In the rows, 128 means zero.
Each row is followed by its group and then its class within the group.
[143 120 149 126 148 124 134 128 111  51 133 129 135 135 115 127 132 133
 126 109 146 134 126 155 113 118 125 120 116 125 137 128 134 142 129 135
 113 147 141  83 141 112 129 128 114 126 132 131 129 121 139 144 117 114] : V:gafov
[115 122 132 128 137 133 151 131 126  18 135 128 151 143  97 136 102 140
 133 128 126 132 125 118  94 112 113 107  98 154 124 137 135  94 131 125
 121 131 143 118 145 129 110 110 136 113 132 119 167 127 133 143 118 124] : E:vidaz
[118 121 142 119 126 148 146 145 128 129 122 118 144 153  99 137 111 131
 141 137 135 131 116 126 106 130 114 118 114 144 113 123 113  92 135 120
 129 140 128 127 145 124 109 109 125 117 124 124 168 115 127 119 120 135] : E:kugod
[142 117 141 123 125 122 143 132 122  30 138 127 150 126  99 126 115 131
 120 124 125 131 117 123 103 129 121 121 109 141 118 132 127 119 121 133
 115 137 151 117 159 122 117 113 122 109 124 116 157 133 134 137 118 148] : E:kugod
[129 126 133 127 142 126 150 140 125  17 146 135 170 131  90 131 104 136
 162 117 125 114 126 108  89 113 117 124  88 143 130 138 129 114 133 137
 109 153 150 122 140 126 110  96 118 113 132 107 169 126 145 137 111 129] : E:vidaz
[161 130 121 155 161 119 126 124 117  41 133 105 150 119 128 123 161 136
 123 108 147 121 131 153 129 131 115 126 126 117 122 147 148 183 131 129
 107 181 183 101 182 119 113 147 109 137 132 116 143 101 146 130 110 129] : V:kuram
[147 120 135 119 163 117 121 126  99  31 135 126 150 102 115 116 150 133
 131 118 146 128 125 107 117 123 134 154 105 105 103 141 154 175 129 149
  93 149 181 115 125 120 117 114 100 128 145 120 141 132 143 127 105 133] : V:kuram
[135 108 143 123 117 123 154 133 109  39 132 138 153 134  93 128 107 141
 142 121 132 121 114 118  98 130 131 120 116 147 128 139 137  99 126 136
 123 131 162 115 152 124 129 111 132 109 114 109 141 145 129 134 112 136] : E:kugod
[172 131 133 133 132 105 118 130 100  29 128 123 156 102 117 116 148 128
 129 102 139  94 114 129 127 133 124 120 137 117 125 143 129 177 137 143
  96 173 188 110 186 104 117 128  87 140 124 109 129 119 140 124 115 124] : V:kuram
[133 123 135 132 174 114 138 124 102  23 137 110 151 112 109 123 134 133
 115 112 141 124 137 133 114 121 124 133 108 125 129 133 143 175 105 129
  90 151 166 117 121 120 110 135 100 124 145 114 144 118 138 138 123 142] : V:kuram
[146 130 141 132 169 102 143 116 117  36 148 116 144 122 123 125 132 137
 141 105 150 125 133 129 119 125 123 126 108 132 128 136 144 167 133 118
  91 151 162 117 145 108 107 129  98 129 151 126 143 122 149 137 131 140] : V:kuram
[119 115 129 123 164 133 129 133 107  23 134 136 144 132  95 131 133 119
 135 124 131 143 115 131  96 116 119 124  97 141 136 129 138 121 125 128
 102 141 157 129 145 134 117 119 119 119 135 124 147 134 129 130 110 133] : E:vidaz
[119 118 140  96 144 126 104 128 119   4 135 114 151 138 100 138 104 109
 128 125 139 110 119 121  96 125 121 124 103 127 131 158 143 132 125 131
 102 149 164 127 149 161 115 117 118 121 129 117 148 137 142 134 122 127] : E:vidaz
[143 119 138 136 152 117 136 122 110  45 143  91 152 123 115 132 130 131
 133 120 144 124 137 142 122 145 129 107 119 123 126 127 141 165 127 135
  93 157 162 128 159 111 110 126 104 140 138 104 145 125 142 121 116 141] : V:gafov
[154 126 133 123 155 133 131 135 112  36 145 125 154 127  95 124 126 121
 128 113 138 131 132 128  97 142 100 129 114 132 120 139 147 153 127 129
 125 164 161 118 143 130 112 116 109 133 137 120 150 125 137 132 122 138] : V:gafov
[142 127 134 133 114 111 129 120 115  10 130 159 138 116 111 114 129 133
 128  99 145 125 128 126 129 128 113 127 140 122 125 133 142 133 120 137
 122 159 176  90 191 112 123 115 107 122 118 104 156 139 136 128 125 124] : V:gafov
[139 132 140 138 126 125 126 128 123  78 135 117 141 106 117 127 138 133
 125 119 134 126 122 130 106 132 121 128 115 125 123 148 131 161 107 134
 124 148 172 116 158 118 124 162 115 131 122 115 146 129 139 125 132 131] : V:gafov
[128 119 127 121 133 146 148 133 101  31 148 134 164 135  91 135 107 124
 120 124 131 123 112 121  97 119 114 112  97 144 122 143 133  99 126 108
 113 148 151 120 152 123 108  95 121 110 124 100 153 117 129 131 106 126] : E:vidaz
[107 119 153 122 126 151 152 138 117  20 125 125 150 140  81 140  95 133
 134 142 131 122 122 116  93 124 122 109  91 141 133 143 127  97 137 133
 112 133 152 118 154 127 105 109 132 109 128  84 158 117 130 152 118 138] : E:vidaz
[114 124 120 128 135 137 155 131 133  62 118 146 132 153 102 131 103 132
 131 105 113 128 128 122 109 119 120 116 108 145 136 132 131  93 128 119
 129 131 123 168 152 132 118 108 136 114 125 125 135 126 132 127 127 135] : E:kugod
[147 121 138 129 174 119 142 131  93  12 139 120 158 130  97 132 132 125
 139 103 143 122 135 129 121 118 116 121 106  74 128 134 130 167 150 136
 107 150 160 119 155 117 111 128 100 138 142 123 150 120 133 137 128 152] : V:kuram
[138 117 134 127 123 131 147 124 111  59 136 134 149 132 110 139 114 132
 125 108 130 134 128 143 122 130 122 117 129 124 125 119 103 119 125 128
 115 137 133 118 144 103 117 117 127 119 125 109 160 130 119 145 113 129] : E:kugod
